Below are the code and all the weights of a small trained network. Each question names an input and a class and asks about switching units off, where a switched-off unit gives its printed mean instead of its output.

import numpy as np


def w(rows, s, z=0):
    codes = np.array(rows[::2]) - 128.0
    scale = np.full(codes.shape[1], s)
    scale[-1] = z or s
    return codes * scale


def f(y):
    return y / 2 * (1 + np.tanh(0.7978845608 * (y + 0.044715 * y**3)))


def log_softmax(a):
    a = a - a.max(-1, keepdims=True)
    return a - np.log(np.exp(a).sum(-1, keepdims=True))


def net(x, mask):
    res = np.array(x, float).reshape(1, 3) / 4 @ E
    y = f(res @ A[0][:, :-1].T + A[0][:, -1])
    res = res + np.where(mask, y, B[0][:, -1]) @ B[0][:, :-1]
    return log_softmax(res[-1] @ U[:, :-1].T + U[:, -1])


A, B = {}, {}
E = w([
[214,112,169,80,202,156,156,199,155,178],'x0',
[110,135,27,75,127,165,97,212,2,171],'x1',
[225,197,62,36,46,103,204,105,153,141],'x2',
],0.011)
A[0] = w([
[139,200,147,113,76,55,170,167,138,108,94],'N1',
[169,165,152,81,197,110,135,135,152,157,243],'N2',
[142,248,104,28,106,128,136,150,90,83,191],'N3',
[138,169,195,213,148,81,148,80,159,143,67],'N4',
[163,136,171,139,190,88,220,33,254,83,96],'N5',
[209,48,175,58,184,153,172,143,127,132,71],'N6',
[51,217,89,174,48,118,168,66,118,92,230],'N7',
[160,142,110,126,82,77,231,106,156,146,147],'N8',
[110,156,113,82,111,127,204,109,135,138,35],'N9',
[79,77,200,166,232,85,89,113,142,75,100],'N10',
[157,155,147,107,62,32,197,120,126,137,66],'N11',
[116,83,120,144,43,65,103,86,72,70,2],'N12',
[99,69,156,163,185,150,35,207,52,154,102],'N13',
[177,110,171,107,157,159,119,150,146,181,74],'N14',
],0.0085,0.0053)
B[0] = w([
[79,79,138,134,83,192,76,168,136,87,178],'N1',
[167,143,135,174,190,77,167,85,215,110,203],'N2',
[121,170,2,102,92,109,119,123,166,83,243],'N3',
[115,209,83,60,60,173,182,177,92,108,190],'N4',
[114,180,64,45,138,84,211,165,81,156,255],'N5',
[192,223,146,211,85,116,172,95,128,163,192],'N6',
[209,128,129,181,227,111,150,18,111,148,247],'N7',
[69,86,68,180,104,169,32,116,165,114,216],'N8',
[117,149,164,145,72,188,35,153,105,122,160],'N9',
[147,94,115,149,60,134,107,163,218,78,218],'N10',
[132,124,139,184,62,209,91,193,207,103,193],'N11',
[187,196,198,211,55,153,162,89,18,181,170],'N12',
[137,163,70,82,82,163,157,77,149,53,227],'N13',
[163,150,173,211,121,206,122,97,103,163,166],'N14',
],0.0096,0.013)
U = w([
[72,107,119,173,8,159,52,143,201,52,40],'0',
[211,194,165,252,124,133,125,78,99,199,80],'1',
[78,206,55,9,67,136,175,179,24,163,119],'2',
[113,124,71,134,217,60,130,82,189,91,218],'3',
[58,87,219,105,93,107,27,212,100,254,1],'4',
[21,16,173,113,165,65,18,190,165,201,1],'5',
],0.0091,0.0056)

Each question gives the input, the list of numbers given to net, and the class t.
The units are the neurons (one row each of A and B). Each row of codes is followed by its name. A weight is (code - 128) times the scale printed after its matrix; where a second scale follows, it is the last column's (A, B and U).
mask holds one flag per neuron, in row order. A switched-off neuron (its flag False) gives its mean, the last column of its row in B, instead of its output. The means were averaged over made-up inputs and are rounded, as every weight is.
A unit's drop is (log p(t) with every unit on - log p(t) with that unit switched off) / (log p(t) with every unit on - log p(t) with every unit switched off).
The circuit of an input: a set's keep is (log p(t) with only the set's units on - log p(t) with every unit switched off) / (log p(t) with every unit on - log p(t) with every unit switched off). Starting from the 12 units with the biggest drops (on a tie, the unit counted first), units are removed one at a time, each time the one whose removal leaves the highest keep (on an exact tie, the one counted first), for as long as the keep stays at least 0.8.
units of the circuit, in order: the units of the circuit, biggest drop first
k most important neurons: the k neurons with the biggest drops, biggest first
drop of u: that unit's drop, to one decimal
input [-6,-1,4], class 1: 2 most important neurons : (N7; N12)
input [0,0,3], class 3: most important neuron : (N10)
input [-4,-7,5], class 2: 2 most important neurons : (N5; N4)
input [4,-5,1], class 2: 3 most important neurons : (N5; N7; N4)
input [2,-2,2], class 3: 2 most important neurons : (N12; N4)
input [8,-7,-8], class 0: 4 most important neurons : (N10; N7; N13; N4)
input [-7,5,0], class 1: 2 most important neurons : (N7; N12)
input [-8,7,-3], class 1: 3 most important neurons : (N7; N12; N5)
input [-1,-8,6], class 2: 2 most important neurons : (N5; N4)
input [1,3,2], class 3: 4 most important neurons : (N5; N4; N12; N13)
input [3,-4,-1], class 2: 2 most important neurons : (N7; N5)
input [2,3,-3], class 3: 3 most important neurons : (N5; N4; N11)
input [-3,2,3], class 3: units of the circuit, in order : (N7; N6; N4)
input [5,6,-6], class 0: units of the circuit, in order : (N5)
input [-4,-5,2], class 2: 4 most important neurons : (N5; N4; N2; N6)
input [-2,-6,0], class 2: drop of N4 : 0.2
input [-3,5,7], class 0: drop of N5 : 0.1
input [-7,-3,1], class 1: drop of N3 : 0.0
